Below is a small trained network, with its code and all its weights. Each question gives an input and a target symbol and asks what happens when units are switched off, that is, made to give their printed mean instead of their output.

import numpy as np


def w(rows, s, z=0):
    codes = np.array(rows[::2]) - 128.0
    scale = np.full(codes.shape[1], s)
    scale[-1] = z or s
    return codes * scale


def f(y):
    return y / 2 * (1 + np.tanh(0.7978845608 * (y + 0.044715 * y**3)))


def softmax(a):
    e = np.exp(a - a.max(-1, keepdims=True))
    return e / e.sum(-1, keepdims=True)


def log_softmax(a):
    a = a - a.max(-1, keepdims=True)
    return a - np.log(np.exp(a).sum(-1, keepdims=True))


def net(x, mask):
    ids = ['ΔΘΦΩεζηλμξστ'.index(c) for c in x.split()]
    T = len(ids)
    res = E[ids] + P[:T]
    u = 0
    for l in range(2):
        r = res
        for j in range(3):
            rows = slice(3 * j, 3 * j + 3)
            q, k, v = (r @ M[l][rows].T for M in (Q, K, V))
            z = softmax(np.where(np.tri(T) > 0, q @ k.T / 3**0.5, -1e9)) @ v
            o = O[l][rows]
            res = res + np.where(mask[u + j], z, o[:, -1]) @ o[:, :-1]
        u += 3
        y = f(res @ A[l][:, :-1].T + A[l][:, -1])
        res = res + np.where(mask[u : u + 16], y, B[l][:, -1]) @ B[l][:, :-1]
        u += 16
    return log_softmax(res[-1] @ U[:, :-1].T + U[:, -1])


Q, K, V, O, A, B = {}, {}, {}, {}, {}, {}
E = w([
[146,179,110],'Δ',
[146,145,103],'Θ',
[149,115,100],'Φ',
[148,134,96],'Ω',
[148,132,97],'ε',
[108,89,252],'ζ',
[139,150,78],'η',
[156,60,81],'λ',
[188,116,115],'μ',
[190,157,111],'ξ',
[82,214,167],'σ',
[203,124,162],'τ',
],0.022)
P = w([
[56,253,146],'0',
[59,198,138],'1',
[67,132,141],'2',
[105,40,156],'3',
[116,81,155],'4',
[109,119,110],'5',
],0.004)
Q[0] = w([
[124,211,114],'L0H1',
[152,120,128],'L0H1',
[132,146,161],'L0H1',
[69,104,221],'L0H2',
[130,144,184],'L0H2',
[240,144,41],'L0H2',
[131,180,72],'L0H3',
[109,82,107],'L0H3',
[255,186,132],'L0H3',
],0.01)
K[0] = w([
[74,110,39],'L0H1',
[217,80,167],'L0H1',
[10,123,160],'L0H1',
[128,174,80],'L0H2',
[112,103,66],'L0H2',
[62,63,237],'L0H2',
[216,120,210],'L0H3',
[59,188,114],'L0H3',
[185,109,60],'L0H3',
],0.012)
V[0] = w([
[117,155,132],'L0H1',
[237,168,139],'L0H1',
[190,153,198],'L0H1',
[22,162,63],'L0H2',
[163,164,1],'L0H2',
[58,115,216],'L0H2',
[163,167,198],'L0H3',
[166,115,181],'L0H3',
[116,168,51],'L0H3',
],0.0098)
O[0] = w([
[63,212,105,166],'L0H1',
[228,172,147,252],'L0H1',
[169,223,254,201],'L0H1',
[74,107,14,115],'L0H2',
[227,118,54,168],'L0H2',
[52,73,196,97],'L0H2',
[229,204,238,191],'L0H3',
[238,61,196,113],'L0H3',
[85,253,37,221],'L0H3',
],0.0051,0.0031)
A[0] = w([
[45,197,62,170],'L0N1',
[47,135,172,53],'L0N2',
[150,124,194,103],'L0N3',
[128,40,171,2],'L0N4',
[139,149,212,137],'L0N5',
[144,103,73,157],'L0N6',
[209,156,4,124],'L0N7',
[215,55,99,136],'L0N8',
[124,173,159,60],'L0N9',
[155,91,127,121],'L0N10',
[190,109,14,190],'L0N11',
[136,73,182,162],'L0N12',
[125,1,106,140],'L0N13',
[123,84,104,154],'L0N14',
[178,128,180,13],'L0N15',
[235,91,62,31],'L0N16',
],0.0073,0.004)
B[0] = w([
[127,116,3,201],'L0N1',
[249,158,73,145],'L0N2',
[118,135,98,158],'L0N3',
[171,170,77,134],'L0N4',
[73,139,47,183],'L0N5',
[150,156,71,155],'L0N6',
[201,192,81,255],'L0N7',
[167,162,102,161],'L0N8',
[153,105,101,140],'L0N9',
[105,116,110,128],'L0N10',
[201,177,66,231],'L0N11',
[59,213,134,153],'L0N12',
[149,168,53,139],'L0N13',
[124,189,82,129],'L0N14',
[120,93,82,143],'L0N15',
[116,47,182,172],'L0N16',
],0.0064,0.0091)
Q[1] = w([
[99,66,102],'L1H1',
[81,113,123],'L1H1',
[187,146,126],'L1H1',
[173,117,146],'L1H2',
[72,73,125],'L1H2',
[126,36,125],'L1H2',
[254,121,128],'L1H3',
[134,184,51],'L1H3',
[181,246,195],'L1H3',
],0.0092)
K[1] = w([
[227,127,22],'L1H1',
[109,113,67],'L1H1',
[170,124,167],'L1H1',
[118,83,65],'L1H2',
[52,125,92],'L1H2',
[80,139,114],'L1H2',
[151,36,118],'L1H3',
[110,84,139],'L1H3',
[147,7,184],'L1H3',
],0.013)
V[1] = w([
[39,97,124],'L1H1',
[141,47,104],'L1H1',
[2,83,94],'L1H1',
[80,163,95],'L1H2',
[101,120,160],'L1H2',
[130,187,168],'L1H2',
[53,151,90],'L1H3',
[221,109,122],'L1H3',
[134,3,100],'L1H3',
],0.008)
O[1] = w([
[142,134,156,26],'L1H1',
[121,177,243,73],'L1H1',
[105,110,90,9],'L1H1',
[113,141,143,150],'L1H2',
[185,179,120,47],'L1H2',
[104,148,115,141],'L1H2',
[73,254,139,115],'L1H3',
[137,77,131,206],'L1H3',
[174,71,56,52],'L1H3',
],0.0077,0.015)
A[1] = w([
[149,29,98,195],'L1N1',
[145,126,168,245],'L1N2',
[171,205,90,63],'L1N3',
[156,180,120,66],'L1N4',
[106,173,158,142],'L1N5',
[121,173,160,173],'L1N6',
[65,103,30,108],'L1N7',
[219,114,103,105],'L1N8',
[183,146,64,57],'L1N9',
[87,201,226,66],'L1N10',
[64,152,130,3],'L1N11',
[212,116,138,84],'L1N12',
[250,180,1,55],'L1N13',
[103,37,236,254],'L1N14',
[105,48,86,214],'L1N15',
[98,9,92,192],'L1N16',
],0.0095,0.0067)
B[1] = w([
[125,162,68,162],'L1N1',
[111,191,3,143],'L1N2',
[112,60,219,175],'L1N3',
[36,65,190,144],'L1N4',
[246,103,144,144],'L1N5',
[224,148,101,145],'L1N6',
[134,83,10,166],'L1N7',
[58,95,119,179],'L1N8',
[105,81,196,179],'L1N9',
[85,29,146,150],'L1N10',
[205,67,89,137],'L1N11',
[146,83,177,156],'L1N12',
[88,116,202,252],'L1N13',
[144,217,178,145],'L1N14',
[111,184,79,148],'L1N15',
[162,234,145,145],'L1N16',
],0.005,0.028)
U = w([
[65,210,197,209],'Δ',
[91,151,144,119],'Θ',
[108,127,117,94],'Φ',
[91,108,131,75],'Ω',
[97,114,125,47],'ε',
[129,145,118,3],'ζ',
[50,93,121,16],'η',
[155,72,39,115],'λ',
[186,91,118,84],'μ',
[138,68,163,97],'ξ',
[128,239,19,208],'σ',
[254,225,89,232],'τ',
],0.0093,0.0035)

Each question gives the input, a string of symbols that net reads in full, and the target symbol t.
The units are the heads (3 rows each of Q, K, V and O) and the neurons (one row each of A and B). Each row of codes is followed by its name. A weight is (code - 128) times the scale printed after its matrix; where a second scale follows, it is the last column's (O, A, B and U).
mask holds one flag per unit, layer by layer, with each layer's heads first. A switched-off unit (its flag False) gives its mean, the last column of its rows in O or B, instead of its output. The means were averaged over made-up inputs and are rounded, as every weight is.
A unit's drop is (log p(t) with every unit on - log p(t) with that unit switched off) / (log p(t) with every unit on - log p(t) with every unit switched off).
The circuit of an input: a set's keep is (log p(t) with only the set's units on - log p(t) with every unit switched off) / (log p(t) with every unit on - log p(t) with every unit switched off). Starting from the 12 units with the biggest drops (on a tie, the unit counted first), units are removed one at a time, each time the one whose removal leaves the highest keep (on an exact tie, the one counted first), for as long as the keep stays at least 0.8.
circuit, biggest first: the units of the circuit, biggest drop first
unit that matters most: the unit with the biggest drop
k most important neurons: the k neurons with the biggest drops, biggest first
k most important neurons of layer l: the k neurons of layer l with the biggest drops, biggest first
heads that matter: for each layer, one digit per head in row order, 1 if its drop is at least 0.15 and else 0, layers parted by /
drop of u: that unit's drop, to one decimal
input Δ τ σ Θ, target τ: unit that matters most	L1N13
input λ λ Θ, target λ: circuit, biggest first	(L1H3, L0H1)
input Δ σ σ Δ, target σ: 2 most important neurons of layer 1	(L1N13, L1N9)
input λ η Φ, target λ: circuit, biggest first	(L1H3, L0H1)
input ζ σ λ, target Δ: heads that matter	010 / 000
input Δ λ Φ Θ ζ, target Δ: 2 most important neurons of layer 1	(L1N14, L1N7)
input Δ Δ σ τ Ω η, target τ: heads that matter	011 / 000
input μ σ Φ, target σ: 3 most important neurons of layer 1	(L1N3, L1N13, L1N9)
input Θ ζ ξ Δ, target Δ: 3 most important neurons of layer 1	(L1N7, L1N10, L1N1)
input Φ Δ σ, target σ: 2 most important neurons	(L1N13, L0N1)
input λ τ σ Ω, target τ: 2 most important neurons	(L1N13, L0N1)
input λ λ λ Φ Δ, target λ: heads that matter	111 / 011
input ζ τ ε, target Δ: heads that matter	010 / 000
input ε λ Δ τ, target τ: heads that matter	000 / 000
input σ Φ ζ Ω, target Δ: circuit, biggest first	(L0H2)
input Δ λ Δ η, target λ: 2 most important neurons	(L1N7, L0N16)
input μ λ μ σ Ω, target σ: 2 most important neurons	(L1N3, L1N16)
input λ λ τ Ω σ ε, target σ: 3 most important neurons of layer 0	(L0N7, L0N11, L0N2)
input Φ Δ ε σ τ, target τ: heads that matter	000 / 001
input λ τ ξ Θ, target τ: 2 most important neurons of layer 1	(L1N13, L1N3)
input ζ η μ τ, target Δ: most important neuron	(L1N7)
input λ Ω ε, target λ: 2 most important neurons of layer 0	(L0N16, L0N12)
input Δ μ Θ ξ Δ ε, target ξ: heads that matter	010 / 100
input Θ λ Δ, target λ: 2 most important neurons	(L1N7, L0N16)
input Ω σ Φ Θ, target σ: drop of L0N7	0.1
input Δ σ Φ, target σ: drop of L1N15	0.0
